How the elements are linked:
NF: ω>none, γ>GM, φ>JZ, κ>PJ, η>CG, π>NQ
HR: ω>RQ, γ>ZN, φ>CF, κ>GN, η>NR, π>LL
DL: ω>HM, γ>none, φ>none, κ>LT, η>CF, π>GQ
LH: ω>BC, γ>QP, φ>HQ, κ>RP, η>LB, π>NL
LT: ω>BB, γ>none, φ>none, κ>ZN, η>DL, π>NG
TP: ω>LB, γ>none, φ>none, κ>HZ, η>HJ, π>HM
BC: ω>none, γ>TP, φ>DP, κ>NQ, η>RJ, π>SM
SM: ω>none, γ>HM, φ>JH, κ>NC, η>MF, π>BH
ZN: ω>JH, γ>none, φ>none, κ>PH, η>LT, π>QF
JR: ω>none, γ>JZ, φ>ZP, κ>CN, η>PJ, π>LF
GM: ω>SL, γ>none, φ>none, κ>CT, η>ZP, π>HZ
JM: ω>none, γ>TT, φ>JB, κ>BH, η>FC, π>CN
TN: ω>HJ, γ>none, φ>none, κ>QP, η>QS, π>CF
NL: ω>SM, γ>DL, φ>ZN, κ>NR, η>JJ, π>HT
HQ: ω>DP, γ>none, φ>none, κ>QS, η>HL, π>ZN
MF: ω>none, γ>CZ, φ>BB, κ>SM, η>LM, π>JM
RP: ω>NQ, γ>HL, φ>QS, κ>BS, η>LH, π>NR
LD: ω>BM, γ>none, φ>none, κ>CM, η>QD, π>TN
SL: ω>CG, γ>CM, φ>BQ, κ>FP, η>JG, π>LH
RJ: ω>none, γ>HJ, φ>HZ, κ>BC, η>LF, π>MF
FC: ω>none, γ>PR, φ>FS, κ>JM, η>NZ, π>JR
LL: ω>NZ, γ>QF, φ>FF, κ>BR, η>QC, π>FH
GN: ω>LM, γ>PH, φ>DL, κ>JJ, η>HR, π>BR
DP: ω>RP, γ>none, φ>none, κ>FQ, η>HZ, π>JH
CF: ω>CZ, γ>none, φ>none, κ>DL, η>PH, π>FF
PJ: ω>none, γ>CT, φ>BM, κ>JR, η>NF, π>MP
QR: ω>JR, γ>QD, φ>CM, κ>JG, η>FH, π>MQ
CM: ω>ZP, γ>none, φ>none, κ>CH, η>LD, π>QP
FH: ω>PJ, γ>BQ, φ>LD, κ>QR, η>FP, π>BS
ZP: ω>JG, γ>none, φ>none, κ>GM, η>BM, π>TP
CN: ω>none, γ>BM, φ>GM, κ>CG, η>JR, π>RJ
BH: ω>none, γ>FS, φ>PG, κ>MN, η>JM, π>CG
JZ: ω>FH, γ>none, φ>none, κ>BM, η>CT, π>FQ
HZ: ω>LH, γ>none, φ>none, κ>DP, η>TP, π>BB
CZ: ω>GN, γ>none, φ>none, κ>HM, η>JT, π>TT
PG: ω>QC, γ>none, φ>none, κ>PR, η>JB, π>CT
JH: ω>NR, γ>none, φ>none, κ>JT, η>BB, π>PG
BS: ω>MP, γ>HQ, φ>TN, κ>MQ, η>RP, π>HR
LF: ω>none, γ>FQ, φ>TP, κ>RJ, η>MP, π>LM
CG: ω>none, γ>ZP, φ>CT, κ>NF, η>CN, π>BC
JJ: ω>MF, γ>CF, φ>LT, κ>NL, η>GN, π>ZQ
NG: ω>JB, γ>none, φ>none, κ>QF, η>GQ, π>CH
GQ: ω>FS, γ>none, φ>none, κ>NG, η>FF, π>CM
NC: ω>none, γ>BB, φ>JT, κ>RQ, η>SM, π>MN
CH: ω>GM, γ>none, φ>none, κ>BQ, η>CM, π>HL
PR: ω>LL, γ>none, φ>none, κ>TT, η>PG, π>JZ
JG: ω>CN, γ>LD, φ>CH, κ>SL, η>QR, π>LB
TT: ω>BR, γ>none, φ>none, κ>FS, η>PR, π>BM
QD: ω>JZ, γ>none, φ>none, κ>LD, η>BQ, π>QS
JT: ω>HR, γ>none, φ>none, κ>CZ, η>JH, π>PR
JB: ω>HT, γ>none, φ>none, κ>PG, η>FS, π>GM
FP: ω>NF, γ>CH, φ>QD, κ>FH, η>SL, π>RP
FF: ω>TT, γ>none, φ>none, κ>GQ, η>LG, π>LD
MQ: ω>LF, γ>QS, φ>QP, κ>LB, η>BS, π>GN
QC: ω>MN, γ>NG, φ>LG, κ>LL, η>HT, π>FP
LM: ω>none, γ>JT, φ>HM, κ>MF, η>RQ, π>FC
QP: ω>TP, γ>none, φ>none, κ>HL, η>TN, π>DL
BB: ω>NL, γ>none, φ>none, κ>JH, η>HM, π>JB
BR: ω>FC, γ>LG, φ>GQ, κ>ZQ, η>LL, π>QR
HT: ω>BH, γ>GQ, φ>QF, κ>QC, η>ZQ, π>SL
BM: ω>QR, γ>none, φ>none, κ>ZP, η>JZ, π>HJ
LB: ω>RJ, γ>TN, φ>HL, κ>LH, η>MQ, π>JJ
MN: ω>none, γ>JB, φ>PR, κ>NZ, η>BH, π>NF
NQ: ω>none, γ>HZ, φ>FQ, κ>MP, η>BC, π>NC
QS: ω>FQ, γ>none, φ>none, κ>TN, η>HQ, π>PH
QF: ω>PG, γ>none, φ>none, κ>LG, η>NG, π>BQ
RQ: ω>none, γ>JH, φ>CZ, κ>LM, η>NC, π>NZ
MP: ω>none, γ>DP, φ>HJ, κ>LF, η>NQ, π>RQ
HL: ω>HZ, γ>none, φ>none, κ>HQ, η>QP, π>LT
LG: ω>PR, γ>none, φ>none, κ>FF, η>QF, π>QD
PH: ω>JT, γ>none, φ>none, κ>CF, η>ZN, π>LG
CT: ω>FP, γ>none, φ>none, κ>JZ, η>GM, π>DP
BQ: ω>CT, γ>none, φ>none, κ>QD, η>CH, π>HQ
FS: ω>ZQ, γ>none, φ>none, κ>JB, η>TT, π>ZP
HM: ω>JJ, γ>none, φ>none, κ>BB, η>CZ, π>FS
ZQ: ω>JM, γ>FF, φ>NG, κ>HT, η>BR, π>JG
NR: ω>NC, γ>LT, φ>PH, κ>HR, η>NL, π>QC
NZ: ω>none, γ>PG, φ>TT, κ>FC, η>MN, π>PJ
HJ: ω>MQ, γ>none, φ>none, κ>TP, η>FQ, π>CZ
FQ: ω>BS, γ>none, φ>none, κ>HJ, η>DP, π>JT

The rows follow the links: the fewer symbols apart two elements are, the more alike their rows tend to be.

Known rows, each with its element:
-43 36 54 65 -22 -45 -7 -11 -30 4 -13 -59 3 -24 -19 -5 -72 -3 28 10 26 -7 2 -43 52 -22 3 61 9 -36 9 -53 5 34 1 -59 32 -26 35 -43 7 35 70 -13 -69 -26 -45 25 17 16 50 -5 32 -85 -31 -82 31 -> LH
62 -55 4 -91 -20 -65 -17 -19 7 42 -7 3 29 -38 -66 -38 17 -31 45 25 54 2 32 14 3 -39 -8 7 14 27 -17 44 45 -79 -68 32 -69 -5 -29 36 38 28 13 0 8 39 4 -44 8 68 -8 61 -41 -4 -8 43 -50 -> JM
44 -47 -21 -76 24 -2 -5 11 34 -37 5 2 -5 -27 6 0 41 -76 -36 -49 -20 2 -1 90 20 -39 -60 -65 5 67 -12 62 9 -34 -47 49 -24 -16 32 73 -36 -23 -4 -23 32 66 -19 -14 12 23 8 -38 -1 40 -22 90 -29 -> NZ
38 -33 -68 -17 7 46 5 -10 46 -12 15 33 -29 27 16 18 61 -7 -34 -66 -56 -13 0 24 -34 42 7 -53 -8 39 -19 50 -17 4 6 50 -7 25 -28 28 -30 -36 -95 16 71 9 17 35 -30 -49 -41 -16 20 72 35 85 -16 -> LG
3 25 -27 9 13 74 -22 -33 23 -56 -10 -8 -22 31 75 15 50 -24 -25 -41 -24 -42 18 30 -19 48 -18 -61 28 7 -6 -11 -15 30 81 -10 -6 37 -64 26 -28 -51 -49 -3 89 5 14 36 -17 -62 1 -40 4 39 75 25 30 -> QD
16 73 -21 -27 36 -2 36 -7 11 -15 -35 13 8 0 43 -16 83 -68 6 46 99 -34 -8 79 16 -3 -28 -56 -35 -1 41 -59 -1 -29 6 -30 -29 -18 -16 59 20 -1 109 -45 12 -18 -55 -29 43 41 -6 -7 -42 10 10 22 6 -> QR
-10 9 22 -1 -33 -18 -54 -74 -8 -20 -15 -59 6 -6 -40 -29 -50 -58 33 -21 33 -45 62 18 33 -52 -15 20 69 3 -34 46 42 -40 -2 -62 -59 -16 -31 29 -14 33 95 -8 -2 40 -36 2 3 29 25 23 9 -31 67 -33 4 -> CG
7 -21 16 -18 38 5 43 59 -15 -20 -2 44 -18 -17 4 15 11 -9 -59 -9 -18 66 -63 18 39 -6 -51 -26 -70 37 37 13 2 40 -53 36 71 -43 85 0 -24 -12 -18 -8 -60 27 -28 1 20 14 15 -49 9 0 -109 53 -1 -> HR
50 46 72 -38 31 -14 -1 -31 -12 -45 -41 -65 -8 -25 63 52 76 -26 63 32 64 -1 -25 47 -2 -18 -67 -16 21 26 20 -76 20 21 16 25 -25 34 59 -26 15 -20 10 7 25 61 -10 -11 53 70 -20 -14 -12 -13 -47 -9 10 -> LF
1 -55 -48 11 -44 -3 -48 -11 29 50 3 30 -1 -6 -55 -45 -16 33 14 -22 -53 -9 53 -62 -26 9 72 46 31 3 -63 82 -16 -46 -3 9 -28 10 -79 2 14 14 -43 33 31 9 30 16 -55 -34 -18 77 5 17 77 4 -20 -> NG
-32 60 32 44 -12 -3 47 3 -50 28 -20 -6 18 29 17 24 -6 53 62 78 65 5 -13 -59 -15 24 40 62 4 -56 11 -92 -31 23 41 -18 16 11 -4 -65 36 20 7 19 -10 -62 36 5 19 8 -24 46 -23 -27 -5 -100 38 -> TP
-11 71 -27 29 -11 5 20 -30 20 53 -27 37 24 33 -6 -53 31 27 50 58 75 -33 11 -31 -14 27 56 19 -13 -44 4 -54 -18 -51 61 -66 -29 21 -82 5 31 31 39 -21 29 -71 10 -3 -12 -2 -19 49 -44 2 79 -44 5 -> ZP
12 -65 66 -29 -53 -49 -60 -11 -21 14 5 -43 10 -49 -70 0 -58 17 30 -27 -22 41 12 -21 16 -73 -16 68 21 21 -28 40 26 -4 -78 42 -13 -14 58 -26 0 12 -1 22 -61 71 6 -22 -5 28 27 10 39 -44 -66 -13 -16 -> SM
23 44 -29 -14 37 52 5 -41 26 -11 -10 -3 0 51 62 30 97 5 29 22 45 -32 8 14 -30 49 12 -35 32 -12 -8 -29 -7 -8 72 -19 -48 52 -82 0 -5 -18 -23 20 91 10 38 4 -5 -21 -77 41 -56 62 79 -2 -6 -> LD
-71 43 47 83 -14 1 5 0 -35 22 -7 -29 -8 11 -19 7 -68 65 12 8 -10 -4 -21 -71 -3 13 52 73 27 -47 4 -41 -32 42 24 -66 38 -10 3 -75 5 33 16 -5 -44 -54 -1 27 -12 -15 17 16 19 -50 28 -101 37 -> HZ

Each walk starts at a row. The symbols on each line, taken left to right, move it on to the next element.
Answer with the element's row; about right is enough.
---
-14 -2 84 42 -37 -46 -55 -50 -30 -31 -3 -98 10 -27 -24 29 -68 -9 40 -8 25 -9 29 -5 46 -60 -27 83 82 -5 -17 -11 23 3 -19 -38 -27 -4 44 -11 1 24 44 10 -22 32 -32 -11 18 32 38 -3 31 -77 -9 -58 26
π γ κ π κ π π ω: -70 49 45 49 -2 -11 -17 -7 -6 -38 -19 -52 -22 -20 17 17 -56 -7 -43 -38 -32 -23 -9 -10 50 -25 -51 22 12 6 41 -18 4 56 -22 -60 49 -15 64 -28 -28 -4 62 -29 -78 -19 -52 31 7 2 77 -74 58 -45 -37 -55 44
κ η κ η κ η η η: -15 56 66 -3 -11 -45 29 -16 -36 14 -25 -31 19 -8 6 8 18 18 46 74 90 -7 -15 12 12 -28 -4 47 9 -34 34 -111 4 19 12 -29 -5 -5 38 -39 32 14 97 -25 -50 -41 -18 -12 30 66 3 34 -18 -66 -39 -68 12
---
-27 3 -21 58 -35 10 -55 -73 28 14 5 -37 -10 25 -4 -16 -19 37 17 -8 -25 -62 71 -46 -27 19 36 44 85 -31 -45 12 -15 14 52 -55 -42 36 -113 -17 -2 6 -12 10 47 -16 16 14 -49 -54 -5 37 -18 12 127 -56 4
π η κ π π η π η κ: 16 23 -17 3 -14 -2 -24 -44 6 20 -13 -8 -1 49 34 -18 20 21 60 28 49 -39 29 -24 -57 15 37 40 54 -29 -14 -26 -5 -28 74 -19 -64 43 -95 -9 25 0 -24 21 65 -21 35 7 -20 -13 -39 70 -34 17 105 -34 19
η ω ω η κ κ: -5 61 18 -27 2 -33 5 -33 -10 2 -26 22 26 1 -20 -57 24 -35 29 63 91 -37 27 27 27 -11 0 24 -9 -41 18 -52 8 -47 17 -59 -38 -36 -51 39 33 50 104 -50 -6 -31 -47 -19 10 49 3 31 -27 -16 34 -11 11
---
7 26 64 -12 32 18 -3 -10 -15 -91 -18 -92 -20 -15 53 75 1 -44 2 -55 2 -13 -6 36 23 -19 -66 -39 37 46 18 -28 26 55 4 5 35 18 106 -8 -30 -36 6 -19 -1 59 -23 9 22 44 3 -73 18 -32 -35 12 46
γ ω ω π κ κ: 64 -22 29 -79 3 -22 38 6 -10 -22 -2 4 17 -31 26 37 59 -14 40 6 38 40 -40 45 -1 -25 -35 0 -22 34 3 -2 16 -9 -69 77 -20 -8 85 4 3 -5 -41 12 -2 79 7 -24 26 62 -42 -27 -19 -12 -81 60 -44
γ κ π κ ω η η κ: 44 -10 -49 -74 23 -18 61 40 11 22 -12 76 5 -10 -10 -30 74 -44 -8 33 45 3 -26 56 16 -6 0 -43 -79 13 25 11 4 -60 -52 5 -5 -25 -3 66 6 11 40 -24 18 -12 -15 -37 27 37 -17 9 -61 31 -28 75 -56
---
-58 52 -18 39 3 5 -37 -20 11 -29 -29 -14 -10 -21 -4 -51 -31 -76 -66 -29 -4 -58 32 40 56 -26 -44 -27 -6 -26 5 21 11 -6 18 -57 36 -44 -47 52 -48 7 103 -75 -16 -16 -70 8 -6 -26 57 -55 24 -25 42 22 11
κ κ π η γ ω: -78 37 9 96 1 33 12 21 -18 -39 8 -20 -24 5 20 17 -68 41 -54 -33 -45 -3 -9 -57 -2 28 32 2 11 -18 16 -60 -32 80 54 -50 89 9 4 -49 -23 -3 -3 -27 -38 -32 -16 55 -8 -65 42 -54 48 -26 -6 -53 46
η π κ ω κ π κ η: 21 -1 -50 -51 34 8 13 47 27 -5 -9 75 15 -46 5 -44 37 -50 -73 -34 -24 10 -13 66 46 -1 -20 -70 -81 29 26 28 9 -14 -32 35 49 -45 7 73 -28 -7 36 -46 0 -15 -31 5 5 -10 4 -74 -11 51 -25 90 -18
---
-11 -20 -46 -6 -44 -34 -13 43 30 93 6 80 14 -6 -75 -97 -53 48 -33 5 -53 6 24 -48 -8 30 51 31 -46 -27 -30 51 -11 -44 -10 -8 -1 -35 -94 10 11 57 19 -6 -5 -46 18 -15 -36 -47 -2 37 -3 0 48 -7 -11
ω κ κ π π: -29 65 30 6 49 19 24 16 -26 -58 -17 -35 -27 -9 47 54 4 -26 -35 -9 17 -4 -23 54 51 -14 -33 -51 -31 22 43 -60 4 59 -5 -5 60 -17 60 -2 -17 -32 62 -42 -38 -26 -52 6 48 18 29 -73 4 -23 -77 -16 63
ω π η η γ κ ω η: 20 -19 35 -48 -10 -87 64 56 -32 58 24 25 13 -35 -37 -15 -12 37 40 65 62 55 -31 -27 19 -16 10 36 -44 -18 -4 -40 -1 -20 -71 29 -6 -39 54 -28 31 47 23 11 -58 0 -4 -48 39 56 -10 31 -18 -44 -87 -29 -34
---
-42 7 -28 75 -3 50 -47 -38 10 -31 16 -16 -19 34 29 -4 -21 -18 -37 -54 -48 -42 42 -32 -24 29 6 -17 59 -12 -28 23 3 12 64 -20 -8 19 -92 8 -23 -11 -26 15 64 -11 6 42 -34 -56 1 -12 34 2 101 -10 34
π π ω π κ π κ η ω: -7 55 -41 9 38 40 12 -21 13 -63 -22 -2 -14 12 24 -3 52 -62 -72 -24 20 -43 -2 58 48 -14 -44 -95 -28 11 28 -18 -3 3 34 -53 24 -28 -12 57 -20 -22 90 -74 14 -18 -65 11 5 18 34 -60 -25 21 24 54 23
η κ η π φ ω η π: -28 -43 -27 45 -3 18 15 67 -12 16 25 20 -11 -25 -24 2 -65 56 -78 -27 -84 32 -31 -63 -2 21 38 10 -40 5 15 42 -19 51 -37 21 82 -15 42 -20 -32 -10 -63 -4 -65 -36 24 37 -32 -57 39 -31 53 -18 -35 -13 2
---
-61 41 -17 59 -32 -1 -30 -34 21 20 -15 0 8 25 -22 -59 -33 23 0 14 9 -59 42 -41 4 13 46 35 9 -64 -19 0 -5 -19 47 -75 -3 -1 -94 7 1 41 45 -33 10 -81 -17 5 -23 -37 31 52 5 -6 86 -69 30
π κ κ ω ω π κ η γ η: -28 -50 -7 27 -33 -34 12 57 -23 45 24 33 14 3 -65 -30 -79 70 4 11 -34 53 -31 -82 1 13 73 71 -24 -44 -2 13 -22 14 -21 9 37 -17 2 -38 30 32 -35 29 -79 -44 24 1 -23 -36 3 53 31 -42 -30 -60 -1
κ κ ω γ η η π: 48 -29 -37 -27 -20 -3 4 -11 17 51 35 48 8 19 -32 -23 24 25 41 37 7 18 18 -23 -74 19 45 29 9 4 -43 37 -6 -65 8 41 -59 37 -65 0 16 3 -58 41 52 3 63 -26 -16 -27 -56 79 -31 40 55 -5 -30
---
-56 45 -11 18 -26 -46 -32 -32 -1 37 -19 -26 15 -16 -47 -54 -40 -43 10 -15 40 -40 49 18 70 -53 19 40 17 -59 -27 7 38 -32 5 -85 -18 -48 -49 27 6 29 115 -50 -37 -33 -48 4 -1 1 38 25 2 -39 67 -35 10
π π κ η ω γ η η: 7 -20 -17 13 46 53 66 66 4 -6 26 49 -10 12 33 31 -4 26 -66 -15 -52 66 -64 7 -25 25 15 -27 -59 13 47 2 -33 65 -17 47 61 -3 37 -22 -20 -37 -68 4 -31 -25 27 11 20 -32 4 -68 9 10 -78 36 12
η η π η π π κ π ω: -9 -42 44 -15 -47 -74 10 58 -43 60 12 15 23 -32 -71 -35 -90 33 -11 11 -8 36 -26 -50 28 -39 15 54 -27 -23 -1 39 4 4 -76 -6 9 -50 44 -37 18 40 21 4 -96 -17 -5 -20 16 13 26 21 31 -59 -77 -21 -13
